Below are the code and all the weights of a small trained network. Each question names an input and a class and asks about switching units off, where a switched-off unit gives its printed mean instead of its output.

import numpy as np


def w(rows, s, z=0):
    codes = np.array(rows[::2]) - 128.0
    scale = np.full(codes.shape[1], s)
    scale[-1] = z or s
    return codes * scale


def norm(h):
    return h / np.sqrt((h * h).mean(-1, keepdims=True) + 1e-5)


def f(y):
    return np.maximum(y, 0)


def log_softmax(a):
    a = a - a.max(-1, keepdims=True)
    return a - np.log(np.exp(a).sum(-1, keepdims=True))


def net(x, mask):
    res = np.array(x, float).reshape(1, 8) / 4 @ E
    u = 0
    for l in range(4):
        y = f(norm(res) @ A[l][:, :-1].T + A[l][:, -1])
        res = res + np.where(mask[u : u + 9], y, B[l][:, -1]) @ B[l][:, :-1]
        u += 9
    return log_softmax(norm(res)[-1] @ U[:, :-1].T + U[:, -1])


A, B = {}, {}
E = w([
[127,125,130],'x0',
[128,126,130],'x1',
[163,6,4],'x2',
[126,125,130],'x3',
[126,124,127],'x4',
[219,95,174],'x5',
[128,133,129],'x6',
[113,113,136],'x7',
],0.011)
A[0] = w([
[10,205,88,67],'0.n1',
[221,116,201,116],'0.n2',
[198,104,151,92],'0.n3',
[157,30,229,225],'0.n4',
[166,124,153,2],'0.n5',
[96,160,101,51],'0.n6',
[122,120,120,74],'0.n7',
[169,83,129,93],'0.n8',
[159,211,113,52],'0.n9',
],0.011,0.0047)
B[0] = w([
[155,250,89,241],'0.n1',
[155,204,126,221],'0.n2',
[92,160,96,180],'0.n3',
[150,209,49,254],'0.n4',
[130,113,112,132],'0.n5',
[122,164,125,147],'0.n6',
[129,126,129,128],'0.n7',
[119,127,176,174],'0.n8',
[127,87,152,151],'0.n9',
],0.011,0.0059)
A[1] = w([
[135,186,125,137],'1.n1',
[113,109,39,206],'1.n2',
[70,133,237,52],'1.n3',
[106,104,59,144],'1.n4',
[77,113,164,69],'1.n5',
[3,131,85,90],'1.n6',
[132,190,109,3],'1.n7',
[81,93,174,36],'1.n8',
[77,149,109,15],'1.n9',
],0.014,0.004)
B[1] = w([
[63,158,164,246],'1.n1',
[165,110,243,254],'1.n2',
[113,83,203,151],'1.n3',
[130,179,181,204],'1.n4',
[167,105,120,128],'1.n5',
[254,193,80,182],'1.n6',
[66,82,146,205],'1.n7',
[104,151,98,128],'1.n8',
[182,207,85,145],'1.n9',
],0.0087,0.0075)
A[2] = w([
[105,140,133,208],'2.n1',
[101,31,28,138],'2.n2',
[110,13,2,24],'2.n3',
[66,20,17,123],'2.n4',
[195,86,65,4],'2.n5',
[126,124,128,73],'2.n6',
[205,122,245,174],'2.n7',
[210,13,101,187],'2.n8',
[129,130,142,10],'2.n9',
],0.011,0.0025)
B[2] = w([
[153,76,71,176],'2.n1',
[52,103,255,142],'2.n2',
[81,89,175,143],'2.n3',
[56,85,209,135],'2.n4',
[134,82,140,166],'2.n5',
[117,120,173,128],'2.n6',
[53,216,69,253],'2.n7',
[134,184,248,211],'2.n8',
[145,70,152,128],'2.n9',
],0.0083,0.0064)
A[3] = w([
[76,217,158,203],'3.n1',
[148,145,97,37],'3.n2',
[127,113,154,91],'3.n3',
[87,154,156,235],'3.n4',
[128,109,135,11],'3.n5',
[146,4,127,252],'3.n6',
[138,101,23,185],'3.n7',
[132,93,122,62],'3.n8',
[95,108,170,92],'3.n9',
],0.016,0.0034)
B[3] = w([
[135,17,103,251],'3.n1',
[104,107,105,135],'3.n2',
[131,100,135,132],'3.n3',
[189,44,124,184],'3.n4',
[105,118,114,128],'3.n5',
[2,177,168,132],'3.n6',
[42,190,144,130],'3.n7',
[141,94,163,128],'3.n8',
[84,107,96,135],'3.n9',
],0.011,0.019)
U = w([
[87,151,241,233],'0',
[158,109,74,156],'1',
[154,249,68,186],'2',
[156,100,78,38],'3',
[154,102,81,6],'4',
],0.014,0.0024)

Each question gives the input, the list of numbers given to net, and the class t.
The units are the neurons (one row each of A and B). Each row of codes is followed by its name. A weight is (code - 128) times the scale printed after its matrix; where a second scale follows, it is the last column's (A, B and U).
mask holds one flag per neuron, layer by layer. A switched-off neuron (its flag False) gives its mean, the last column of its row in B, instead of its output. The means were averaged over made-up inputs and are rounded, as every weight is.
A unit's drop is (log p(t) with every unit on - log p(t) with that unit switched off) / (log p(t) with every unit on - log p(t) with every unit switched off).
unit that matters most: the unit with the biggest drop
k most important neurons: the k neurons with the biggest drops, biggest first
top k neurons in layer l: the k neurons of layer l with the biggest drops, biggest first
drop when u is switched off: that unit's drop, to one decimal
input [-6,-2,-6,8,-6,-7,4,8], class 1: 2 most important neurons => [1.n2; 2.n8]
input [6,-4,-5,-5,6,4,-4,-4], class 4: unit that matters most => 1.n2
input [-5,-8,8,-7,3,8,-1,-2], class 0: 2 most important neurons => [0.n1; 3.n1]
input [1,0,-6,0,7,-4,-4,-8], class 4: top 2 neurons in layer 1 => [1.n2; 1.n4]
input [-3,4,4,1,3,-2,-2,-4], class 0: 3 most important neurons => [0.n1; 0.n4; 2.n8]
input [-3,0,-5,-5,-1,-6,7,3], class 3: 2 most important neurons => [1.n2; 3.n1]
input [5,-6,6,5,3,8,-1,6], class 2: top 2 neurons in layer 0 => [0.n4; 0.n2]
input [-7,-8,4,-3,-8,8,0,-4], class 2: 4 most important neurons => [3.n1; 3.n4; 0.n4; 0.n2]
input [-1,-1,8,1,4,8,8,1], class 0: top 3 neurons in layer 3 => [3.n1; 3.n6; 3.n4]
input [3,4,-4,-5,-6,-7,-3,7], class 2: 3 most important neurons => [0.n1; 1.n6; 1.n9]
input [3,6,-6,-7,7,5,-4,-7], class 1: top 3 neurons in layer 0 => [0.n1; 0.n4; 0.n8]
input [0,-4,6,5,0,4,6,-7], class 0: 4 most important neurons => [2.n8; 0.n1; 3.n1; 1.n1]
input [5,7,4,0,3,1,4,-3], class 0: top 2 neurons in layer 0 => [0.n1; 0.n2]
input [-8,7,-6,-3,4,3,-8,-6], class 3: 3 most important neurons => [3.n1; 1.n2; 2.n8]
input [-5,0,-4,6,-7,-5,3,-5], class 4: 4 most important neurons => [3.n1; 0.n4; 2.n7; 0.n2]
input [3,2,-2,2,-6,2,-7,0], class 3: unit that matters most => 0.n1
input [0,2,-5,-1,-5,6,-7,-4], class 3: 4 most important neurons => [0.n1; 3.n1; 1.n6; 1.n2]
input [2,4,6,-6,4,-8,-8,8], class 2: top 2 neurons in layer 1 => [1.n6; 1.n4]
input [4,-4,-1,1,-5,5,-5,4], class 2: 3 most important neurons => [0.n4; 0.n2; 3.n4]
input [4,4,0,5,1,-8,8,7], class 2: unit that matters most => 1.n6
input [5,4,0,-3,5,8,1,4], class 2: 2 most important neurons => [0.n4; 0.n2]
input [5,-3,-6,8,-4,-4,2,5], class 1: 3 most important neurons => [3.n1; 1.n2; 2.n8]
input [-2,-6,2,0,1,8,-4,-7], class 2: top 3 neurons in layer 3 => [3.n1; 3.n4; 3.n7]
input [-2,-4,3,7,0,-8,-8,-8], class 2: top 3 neurons in layer 1 => [1.n6; 1.n9; 1.n3]
input [2,-5,-3,4,-6,-2,6,8], class 3: drop when 2.n3 is switched off => 0.0
